Below are the code and all the weights of a small trained network. Each question names an input and a class and asks about switching units off, where a switched-off unit gives its printed mean instead of its output.

import numpy as np


def w(rows, s, z=0):
    codes = np.array(rows[::2]) - 128.0
    scale = np.full(codes.shape[1], s)
    scale[-1] = z or s
    return codes * scale


def f(y):
    return y / 2 * (1 + np.tanh(0.7978845608 * (y + 0.044715 * y**3)))


def log_softmax(a):
    a = a - a.max(-1, keepdims=True)
    return a - np.log(np.exp(a).sum(-1, keepdims=True))


def net(x, mask):
    res = np.array(x, float).reshape(1, 7) / 4 @ E
    y = f(res @ A[0][:, :-1].T + A[0][:, -1])
    res = res + np.where(mask, y, B[0][:, -1]) @ B[0][:, :-1]
    return log_softmax(res[-1] @ U[:, :-1].T + U[:, -1])


A, B = {}, {}
E = w([
[211,132,100,55,39,95,124,66],'x0',
[105,128,138,128,124,133,144,110],'x1',
[122,124,85,190,106,2,144,175],'x2',
[121,112,161,120,130,101,127,106],'x3',
[84,175,121,78,109,101,86,84],'x4',
[158,136,98,131,127,144,107,164],'x5',
[142,153,115,129,112,127,88,144],'x6',
],0.0091)
A[0] = w([
[222,79,174,85,22,112,254,93,8],'N1',
[181,124,167,122,223,201,59,42,24],'N2',
[165,199,158,132,104,236,106,93,55],'N3',
[74,122,182,194,169,135,47,152,2],'N4',
[4,223,53,79,149,96,16,44,104],'N5',
[193,177,122,110,33,130,110,116,52],'N6',
],0.0072,0.0045)
B[0] = w([
[113,234,127,123,171,165,122,156,226],'N1',
[115,166,38,174,33,2,251,32,214],'N2',
[131,119,130,178,103,97,186,115,214],'N3',
[96,242,98,47,170,84,218,178,173],'N4',
[241,85,167,173,152,139,125,153,255],'N5',
[49,251,200,125,218,182,169,105,209],'N6',
],0.0084,0.0047)
U = w([
[109,152,131,162,151,135,97,138,193],'0',
[52,244,139,38,254,128,156,186,2],'1',
[139,92,101,101,159,112,112,140,196],'2',
[104,118,152,107,73,129,119,182,194],'3',
[117,126,48,196,49,13,147,105,11],'4',
[207,61,164,150,194,147,100,140,138],'5',
[100,114,153,84,112,156,98,171,166],'6',
],0.008,0.0084)

Each question gives the input, the list of numbers given to net, and the class t.
The units are the neurons (one row each of A and B). Each row of codes is followed by its name. A weight is (code - 128) times the scale printed after its matrix; where a second scale follows, it is the last column's (A, B and U).
mask holds one flag per neuron, in row order. A switched-off neuron (its flag False) gives its mean, the last column of its row in B, instead of its output. The means were averaged over made-up inputs and are rounded, as every weight is.
A unit's drop is (log p(t) with every unit on - log p(t) with that unit switched off) / (log p(t) with every unit on - log p(t) with every unit switched off).
The circuit of an input: a set's keep is (log p(t) with only the set's units on - log p(t) with every unit switched off) / (log p(t) with every unit on - log p(t) with every unit switched off). Starting from all 6 units, units are removed one at a time, each time the one whose removal leaves the highest keep (on an exact tie, the one counted first), for as long as the keep stays at least 0.8.
units of the circuit, in order: the units of the circuit, biggest drop first
unit that matters most: the unit with the biggest drop
k most important neurons: the k neurons with the biggest drops, biggest first
drop when u is switched off: that unit's drop, to one decimal
input [-8,6,-1,-7,-8,-6,-1], class 1: unit that matters most	N4
input [4,-4,-8,-3,-6,2,-6], class 4: 2 most important neurons	N2, N3
input [8,6,1,8,-1,-4,0], class 1: 2 most important neurons	N1, N6
input [2,-1,3,4,6,3,1], class 5: units of the circuit, in order	N5, N2
input [3,-8,8,1,4,1,3], class 3: 3 most important neurons	N2, N6, N3
input [-8,5,7,4,1,0,7], class 1: 2 most important neurons	N4, N2
input [3,5,-5,4,6,-2,-3], class 5: 2 most important neurons	N5, N4
input [-8,6,4,4,-2,-2,-1], class 1: 2 most important neurons	N4, N5
input [1,7,7,7,7,3,-3], class 2: units of the circuit, in order	N2, N5
input [-1,-6,-4,-6,7,6,-6], class 5: units of the circuit, in order	N5, N4
input [-6,5,-2,-3,7,4,-1], class 5: 4 most important neurons	N5, N6, N1, N2
input [-6,4,-8,-5,5,-7,6], class 4: units of the circuit, in order	N2, N3
input [8,0,-3,2,-5,-5,-3], class 1: 2 most important neurons	N1, N6
input [8,0,-3,-7,8,1,4], class 1: units of the circuit, in order	N6
input [7,1,5,-4,6,-1,-8], class 0: 2 most important neurons	N5, N4
input [7,-1,3,-7,-3,-7,5], class 1: 2 most important neurons	N6, N1
input [7,3,-4,5,-7,-6,-3], class 1: 2 most important neurons	N1, N5
input [8,-2,-8,6,-5,8,4], class 1: 3 most important neurons	N6, N1, N5
input [8,0,7,6,-7,-1,8], class 0: drop when N5 is switched off	-0.1
input [3,-4,-6,7,8,-6,5], class 5: drop when N5 is switched off	1.4
input [0,-5,-8,5,0,-7,-3], class 4: drop when N2 is switched off	0.7
input [-8,-6,1,7,1,4,1], class 1: units of the circuit, in order	N4
